Here is a tiny trained network, its code and every weight. The questions are about switching its units off for an input and a class, where a switched-off unit gives its printed mean instead of its output.

import numpy as np


def w(rows, s, z=0):
    codes = np.array(rows[::2]) - 128.0
    scale = np.full(codes.shape[1], s)
    scale[-1] = z or s
    return codes * scale


def norm(h):
    return h / np.sqrt((h * h).mean(-1, keepdims=True) + 1e-5)


def f(y):
    return np.maximum(y, 0)


def log_softmax(a):
    a = a - a.max(-1, keepdims=True)
    return a - np.log(np.exp(a).sum(-1, keepdims=True))


def net(x, mask):
    res = np.array(x, float).reshape(1, 4) / 4 @ E
    u = 0
    for l in range(4):
        y = f(norm(res) @ A[l][:, :-1].T + A[l][:, -1])
        res = res + np.where(mask[u : u + 9], y, B[l][:, -1]) @ B[l][:, :-1]
        u += 9
    return log_softmax(norm(res)[-1] @ U[:, :-1].T + U[:, -1])


A, B = {}, {}
E = w([
[123,130,129,129],'x0',
[43,142,23,152],'x1',
[164,2,76,92],'x2',
[99,77,160,245],'x3',
],0.00063)
A[0] = w([
[132,76,107,139,84],'0.n0',
[163,90,196,142,15],'0.n1',
[117,109,122,193,25],'0.n2',
[124,52,113,110,251],'0.n3',
[121,103,192,113,73],'0.n4',
[227,88,120,136,132],'0.n5',
[99,100,151,162,48],'0.n6',
[128,103,55,94,76],'0.n7',
[97,121,150,253,199],'0.n8',
],0.0021,0.0013)
B[0] = w([
[48,154,171,100,151],'0.n0',
[184,252,75,121,149],'0.n1',
[190,174,142,149,140],'0.n2',
[76,218,177,121,250],'0.n3',
[168,174,139,163,144],'0.n4',
[74,141,194,85,191],'0.n5',
[149,141,86,193,138],'0.n6',
[91,188,217,104,164],'0.n7',
[146,202,118,47,245],'0.n8',
],0.0014,0.0015)
A[1] = w([
[160,76,164,144,5],'1.n0',
[121,65,150,237,124],'1.n1',
[140,108,134,232,143],'1.n2',
[101,122,167,219,158],'1.n3',
[115,6,121,97,85],'1.n4',
[168,123,147,98,85],'1.n5',
[32,155,87,97,175],'1.n6',
[149,108,179,87,135],'1.n7',
[111,27,105,87,109],'1.n8',
],0.0026,0.0013)
B[1] = w([
[148,172,124,145,134],'1.n0',
[157,243,76,5,160],'1.n1',
[161,179,74,15,161],'1.n2',
[184,170,102,18,186],'1.n3',
[54,196,231,97,155],'1.n4',
[179,147,141,155,155],'1.n5',
[201,118,151,188,255],'1.n6',
[165,149,106,193,191],'1.n7',
[41,176,206,129,157],'1.n8',
],0.0022,0.0018)
A[2] = w([
[76,97,166,99,107],'2.n0',
[163,140,214,76,154],'2.n1',
[138,189,160,167,153],'2.n2',
[154,1,82,185,3],'2.n3',
[31,118,34,163,154],'2.n4',
[106,35,135,76,116],'2.n5',
[145,144,113,81,80],'2.n6',
[164,185,152,144,131],'2.n7',
[52,59,111,190,102],'2.n8',
],0.0029,0.0025)
B[2] = w([
[54,98,117,128,136],'2.n0',
[118,126,87,167,253],'2.n1',
[97,33,136,101,234],'2.n2',
[139,251,36,82,128],'2.n3',
[222,92,186,180,162],'2.n4',
[59,186,180,174,130],'2.n5',
[141,197,33,83,144],'2.n6',
[93,78,110,102,228],'2.n7',
[165,203,61,89,135],'2.n8',
],0.0028,0.0026)
A[3] = w([
[222,95,189,176,73],'3.n0',
[113,48,108,74,232],'3.n1',
[28,154,186,127,29],'3.n2',
[154,152,31,48,53],'3.n3',
[148,121,60,251,52],'3.n4',
[205,124,71,129,142],'3.n5',
[205,89,166,178,109],'3.n6',
[159,180,143,87,46],'3.n7',
[11,158,193,122,10],'3.n8',
],0.0028,0.0013)
B[3] = w([
[189,226,154,216,175],'3.n0',
[125,155,98,199,254],'3.n1',
[32,26,235,114,157],'3.n2',
[33,211,66,92,212],'3.n3',
[199,172,191,171,153],'3.n4',
[90,106,183,132,183],'3.n5',
[159,227,174,200,175],'3.n6',
[63,113,89,133,154],'3.n7',
[47,4,248,147,162],'3.n8',
],0.0027,0.0023)
U = w([
[5,241,26,27,254],'0',
[216,231,229,237,252],'1',
[3,41,225,141,238],'2',
[41,119,83,217,252],'3',
[140,27,109,136,5],'4',
[227,42,64,47,2],'5',
[234,29,61,39,2],'6',
[228,24,66,30,2],'7',
],0.0049,0.0039)

Each question gives the input, the list of numbers given to net, and the class t.
The units are the neurons (one row each of A and B). Each row of codes is followed by its name. A weight is (code - 128) times the scale printed after its matrix; where a second scale follows, it is the last column's (A, B and U).
mask holds one flag per neuron, layer by layer. A switched-off neuron (its flag False) gives its mean, the last column of its row in B, instead of its output. The means were averaged over made-up inputs and are rounded, as every weight is.
A unit's drop is (log p(t) with every unit on - log p(t) with that unit switched off) / (log p(t) with every unit on - log p(t) with every unit switched off).
The circuit of an input: a set's keep is (log p(t) with only the set's units on - log p(t) with every unit switched off) / (log p(t) with every unit on - log p(t) with every unit switched off). Starting from the 12 units with the biggest drops (on a tie, the unit counted first), units are removed one at a time, each time the one whose removal leaves the highest keep (on an exact tie, the one counted first), for as long as the keep stays at least 0.8.
circuit, biggest first: the units of the circuit, biggest drop first
most important unit: the unit with the biggest drop
k most important neurons of layer l: the k neurons of layer l with the biggest drops, biggest first
drop when u is switched off: that unit's drop, to one decimal
input [6,-6,-8,-2], class 2: most important unit	1.n6
input [8,-6,-8,8], class 0: circuit, biggest first	1.n3; 1.n2; 1.n1; 3.n7
input [-5,1,0,5], class 0: circuit, biggest first	1.n3; 1.n2
input [-4,-8,6,-7], class 1: 2 most important neurons of layer 0	0.n8; 0.n1
input [-6,6,4,5], class 1: 2 most important neurons of layer 0	0.n8; 0.n3
input [8,-5,5,-2], class 3: 2 most important neurons of layer 2	2.n1; 2.n4
input [4,5,-1,-4], class 1: 2 most important neurons of layer 1	1.n3; 1.n1
input [0,-4,5,5], class 0: 3 most important neurons of layer 1	1.n1; 1.n6; 1.n3
input [1,2,-7,-6], class 2: 2 most important neurons of layer 3	3.n8; 3.n2
input [0,0,5,-3], class 2: 3 most important neurons of layer 1	1.n8; 1.n4; 1.n3
input [3,2,-8,8], class 0: 4 most important neurons of layer 1	1.n3; 1.n2; 1.n1; 1.n8
input [-6,6,8,-6], class 2: 2 most important neurons of layer 1	1.n8; 1.n3
input [8,8,-4,-5], class 1: drop when 2.n4 is switched off	0.9
input [7,6,8,-1], class 2: most important unit	1.n4
input [2,6,5,2], class 1: drop when 2.n4 is switched off	0.7
input [0,6,1,-5], class 1: drop when 2.n4 is switched off	1.0
input [1,-1,8,-5], class 2: drop when 3.n0 is switched off	0.0
input [-6,-1,1,-3], class 3: 4 most important neurons of layer 1	1.n3; 1.n1; 1.n2; 1.n7
